Here is a tiny trained network, its code and every weight. The questions are about switching its units off for an input and a class, where a switched-off unit gives its printed mean instead of its output.

import numpy as np


def w(rows, s, z=0):
    codes = np.array(rows[::2]) - 128.0
    scale = np.full(codes.shape[1], s)
    scale[-1] = z or s
    return codes * scale


def f(y):
    return np.maximum(y, 0)


def log_softmax(a):
    a = a - a.max(-1, keepdims=True)
    return a - np.log(np.exp(a).sum(-1, keepdims=True))


def net(x, mask):
    res = np.array(x, float).reshape(1, 4) / 4 @ E
    y = f(res @ A[0][:, :-1].T + A[0][:, -1])
    res = res + np.where(mask, y, B[0][:, -1]) @ B[0][:, :-1]
    return log_softmax(res[-1] @ U[:, :-1].T + U[:, -1])


A, B = {}, {}
E = w([
[180,131,197,155,45,40,216,201,57],'x0',
[131,107,177,159,208,223,224,172,244],'x1',
[142,233,162,221,147,34,110,126,243],'x2',
[161,116,140,180,93,153,107,100,117],'x3',
],0.011)
A[0] = w([
[193,96,78,108,56,126,246,169,24,126],'neuron 1',
[187,215,136,168,227,215,201,85,151,95],'neuron 2',
[122,226,99,162,196,133,109,37,133,143],'neuron 3',
[185,105,181,141,223,150,140,96,223,178],'neuron 4',
[48,175,158,143,107,94,31,76,192,154],'neuron 5',
[164,207,213,184,91,2,169,141,114,136],'neuron 6',
[111,43,182,126,106,138,212,164,53,132],'neuron 7',
[142,99,168,148,75,182,231,188,162,133],'neuron 8',
[116,83,201,50,49,110,98,90,51,161],'neuron 9',
[126,30,90,15,172,251,112,35,87,200],'neuron 10',
[91,78,168,210,75,158,171,36,67,108],'neuron 11',
[193,197,224,166,132,27,233,177,90,84],'neuron 12',
[44,155,97,80,176,129,83,80,90,174],'neuron 13',
[162,79,93,49,55,3,11,137,68,254],'neuron 14',
],0.007,0.0049)
B[0] = w([
[128,254,131,79,83,200,85,170,201,218],'neuron 1',
[120,142,141,75,141,171,163,230,152,190],'neuron 2',
[126,171,101,60,92,27,74,116,146,184],'neuron 3',
[88,96,162,93,155,167,22,219,149,207],'neuron 4',
[115,117,107,75,104,54,70,35,150,191],'neuron 5',
[136,87,96,165,234,145,119,128,143,232],'neuron 6',
[101,115,195,40,38,168,166,130,170,198],'neuron 7',
[80,102,170,114,141,216,183,59,156,192],'neuron 8',
[190,145,69,91,145,181,119,188,120,201],'neuron 9',
[187,84,97,159,244,154,213,106,69,248],'neuron 10',
[128,141,127,134,110,123,174,136,142,158],'neuron 11',
[210,108,97,145,176,157,245,119,81,229],'neuron 12',
[181,157,154,209,139,114,73,75,104,185],'neuron 13',
[192,198,40,121,111,82,72,120,207,245],'neuron 14',
],0.0091,0.016)
U = w([
[201,160,42,235,147,114,131,79,41,163],'0',
[120,157,110,75,81,162,57,200,207,97],'1',
[111,2,154,183,193,180,152,126,119,223],'2',
[65,106,222,59,40,176,176,97,128,8],'3',
[79,139,114,144,70,60,61,47,164,227],'4',
],0.009,0.0014)

Each question gives the input, the list of numbers given to net, and the class t.
The units are the neurons (one row each of A and B). Each row of codes is followed by its name. A weight is (code - 128) times the scale printed after its matrix; where a second scale follows, it is the last column's (A, B and U).
mask holds one flag per neuron, in row order. A switched-off neuron (its flag False) gives its mean, the last column of its row in B, instead of its output. The means were averaged over made-up inputs and are rounded, as every weight is.
A unit's drop is (log p(t) with every unit on - log p(t) with that unit switched off) / (log p(t) with every unit on - log p(t) with every unit switched off).
The circuit of an input: a set's keep is (log p(t) with only the set's units on - log p(t) with every unit switched off) / (log p(t) with every unit on - log p(t) with every unit switched off). Starting from the 12 units with the biggest drops (on a tie, the unit counted first), units are removed one at a time, each time the one whose removal leaves the highest keep (on an exact tie, the one counted first), for as long as the keep stays at least 0.8.
units of the circuit, in order: the units of the circuit, biggest drop first
k most important neurons: the k neurons with the biggest drops, biggest first
drop of u: that unit's drop, to one decimal
input [7,-3,-2,6], class 1: units of the circuit, in order -> neuron 1
input [1,1,0,-8], class 3: units of the circuit, in order -> neuron 10; neuron 14; neuron 6; neuron 1
input [6,1,0,3], class 3: units of the circuit, in order -> neuron 7; neuron 14
input [-8,0,6,-8], class 4: 2 most important neurons -> neuron 5; neuron 1
input [-8,-2,1,0], class 4: 2 most important neurons -> neuron 12; neuron 5
input [2,0,3,-4], class 0: 4 most important neurons -> neuron 7; neuron 4; neuron 8; neuron 2
input [2,8,-3,-1], class 3: 2 most important neurons -> neuron 6; neuron 7
input [0,-2,1,-7], class 4: 2 most important neurons -> neuron 10; neuron 12
input [4,0,2,-1], class 0: 3 most important neurons -> neuron 4; neuron 2; neuron 12
input [7,8,-1,-6], class 3: 2 most important neurons -> neuron 7; neuron 10
input [1,5,6,-4], class 2: 3 most important neurons -> neuron 1; neuron 14; neuron 12
input [-3,8,0,-1], class 2: 4 most important neurons -> neuron 1; neuron 14; neuron 8; neuron 7
input [-3,5,-1,-1], class 2: 2 most important neurons -> neuron 1; neuron 14
input [-8,8,-2,-8], class 2: units of the circuit, in order -> neuron 10
input [-1,-5,5,0], class 4: drop of neuron 10 -> 0.2
input [-7,4,-1,-8], class 2: drop of neuron 10 -> 0.8
input [-2,-1,-7,1], class 0: drop of neuron 10 -> 1.2
